Below is a small trained network, with its code and all its weights. Each question gives an input and a class and asks what happens when units are switched off, that is, made to give their printed mean instead of their output.

import numpy as np


def w(rows, s, z=0):
    codes = np.array(rows[::2]) - 128.0
    scale = np.full(codes.shape[1], s)
    scale[-1] = z or s
    return codes * scale


def f(y):
    return y / 2 * (1 + np.tanh(0.7978845608 * (y + 0.044715 * y**3)))


def log_softmax(a):
    a = a - a.max(-1, keepdims=True)
    return a - np.log(np.exp(a).sum(-1, keepdims=True))


def net(x, mask):
    res = np.array(x, float).reshape(1, 5) / 4 @ E
    y = f(res @ A[0][:, :-1].T + A[0][:, -1])
    res = res + np.where(mask, y, B[0][:, -1]) @ B[0][:, :-1]
    return log_softmax(res[-1] @ U[:, :-1].T + U[:, -1])


A, B = {}, {}
E = w([
[128,128,126,125,130,129,125,129,132,128,128,136],'x0',
[70,180,132,34,128,111,156,136,116,121,148,111],'x1',
[161,145,132,105,56,103,57,148,70,125,93,175],'x2',
[125,128,127,128,127,129,125,128,131,129,129,128],'x3',
[119,143,253,141,112,111,138,159,169,117,116,148],'x4',
],0.015)
A[0] = w([
[177,106,132,194,107,125,74,133,108,128,121,154,135],'n0',
[104,121,64,97,135,145,144,134,124,130,143,125,180],'n1',
[101,125,147,122,132,137,132,129,148,122,133,86,94],'n2',
[77,139,126,96,177,131,206,118,155,126,147,107,164],'n3',
[141,90,113,224,169,145,167,117,193,126,136,111,249],'n4',
[131,111,100,133,114,121,115,131,133,123,133,131,143],'n5',
[149,119,37,144,131,127,111,117,95,128,122,135,249],'n6',
[108,158,131,46,92,114,107,133,96,122,122,133,3],'n7',
[123,139,250,136,126,124,137,130,151,126,123,144,166],'n8',
[118,117,103,142,138,136,171,126,133,126,134,99,155],'n9',
[88,132,165,124,132,109,184,141,175,127,144,119,89],'n10',
],0.02,0.0049)
B[0] = w([
[144,125,134,149,87,158,121,90,202,124,64,146,210],'n0',
[155,157,149,123,131,70,124,76,130,124,108,150,189],'n1',
[116,100,110,138,136,151,153,135,165,125,122,119,158],'n2',
[172,131,100,121,122,107,111,81,210,120,107,96,232],'n3',
[91,140,141,104,163,108,136,189,15,132,181,151,253],'n4',
[130,122,145,149,123,136,142,125,109,118,115,71,147],'n5',
[109,118,105,103,134,217,121,77,114,126,144,48,216],'n6',
[98,124,137,130,174,122,148,174,56,140,176,143,193],'n7',
[120,91,129,163,91,152,126,253,149,128,105,150,230],'n8',
[131,147,148,126,130,88,150,100,141,133,111,153,179],'n9',
[120,112,86,117,99,169,115,178,155,130,158,71,194],'n10',
],0.02,0.026)
U = w([
[88,181,147,94,219,131,162,92,3,164,215,129,253],'0',
[145,96,64,143,80,229,98,138,230,118,118,52,154],'1',
[75,112,168,160,148,109,174,244,85,163,203,196,60],'2',
[181,122,193,204,64,123,105,144,240,126,45,218,67],'3',
[204,184,98,103,157,62,130,38,218,119,118,110,84],'4',
],0.006,0.0029)

Each question gives the input, the list of numbers given to net, and the class t.
The units are the neurons (one row each of A and B). Each row of codes is followed by its name. A weight is (code - 128) times the scale printed after its matrix; where a second scale follows, it is the last column's (A, B and U).
mask holds one flag per neuron, in row order. A switched-off neuron (its flag False) gives its mean, the last column of its row in B, instead of its output. The means were averaged over made-up inputs and are rounded, as every weight is.
A unit's drop is (log p(t) with every unit on - log p(t) with that unit switched off) / (log p(t) with every unit on - log p(t) with every unit switched off).
The circuit of an input: a set's keep is (log p(t) with only the set's units on - log p(t) with every unit switched off) / (log p(t) with every unit on - log p(t) with every unit switched off). Starting from all 11 units, units are removed one at a time, each time the one whose removal leaves the highest keep (on an exact tie, the one counted first), for as long as the keep stays at least 0.8.
circuit, biggest first: the units of the circuit, biggest drop first
k most important neurons: the k neurons with the biggest drops, biggest first
drop of u: that unit's drop, to one decimal
input [-1,-6,7,4,2], class 3: most important neuron : [n0]
input [-5,4,-4,1,0], class 4: circuit, biggest first : [n8, n3]
input [2,0,7,-8,3], class 3: 2 most important neurons : [n4, n0]
input [-3,1,1,-8,2], class 2: 4 most important neurons : [n3, n0, n6, n1]
input [6,1,3,-4,-2], class 0: 3 most important neurons : [n3, n8, n0]
input [6,-1,0,8,-6], class 0: 4 most important neurons : [n3, n8, n0, n10]
input [-3,4,0,3,-2], class 4: 2 most important neurons : [n4, n8]
input [-5,6,0,2,8], class 1: 3 most important neurons : [n4, n10, n3]
input [4,-1,8,6,7], class 3: 2 most important neurons : [n4, n0]
input [-8,-4,0,1,7], class 2: 2 most important neurons : [n3, n4]
input [-8,-1,0,0,4], class 2: 2 most important neurons : [n3, n6]
input [6,-2,2,3,4], class 3: 2 most important neurons : [n4, n6]
input [-7,-7,-2,-4,-1], class 0: 2 most important neurons : [n4, n8]
input [8,4,0,4,7], class 1: circuit, biggest first : [n10]
input [2,-8,-6,-1,1], class 2: 2 most important neurons : [n4, n6]
input [3,4,-1,8,8], class 1: 2 most important neurons : [n4, n10]
input [-2,-2,1,-3,3], class 3: drop of n7 : 0.4
input [8,3,7,-7,-5], class 0: drop of n7 : 0.1
input [-8,-4,2,-5,3], class 3: drop of n0 : 0.1
input [6,-5,-7,5,8], class 2: circuit, biggest first : [n4]
input [-3,3,-1,-3,-4], class 4: drop of n4 : 0.6
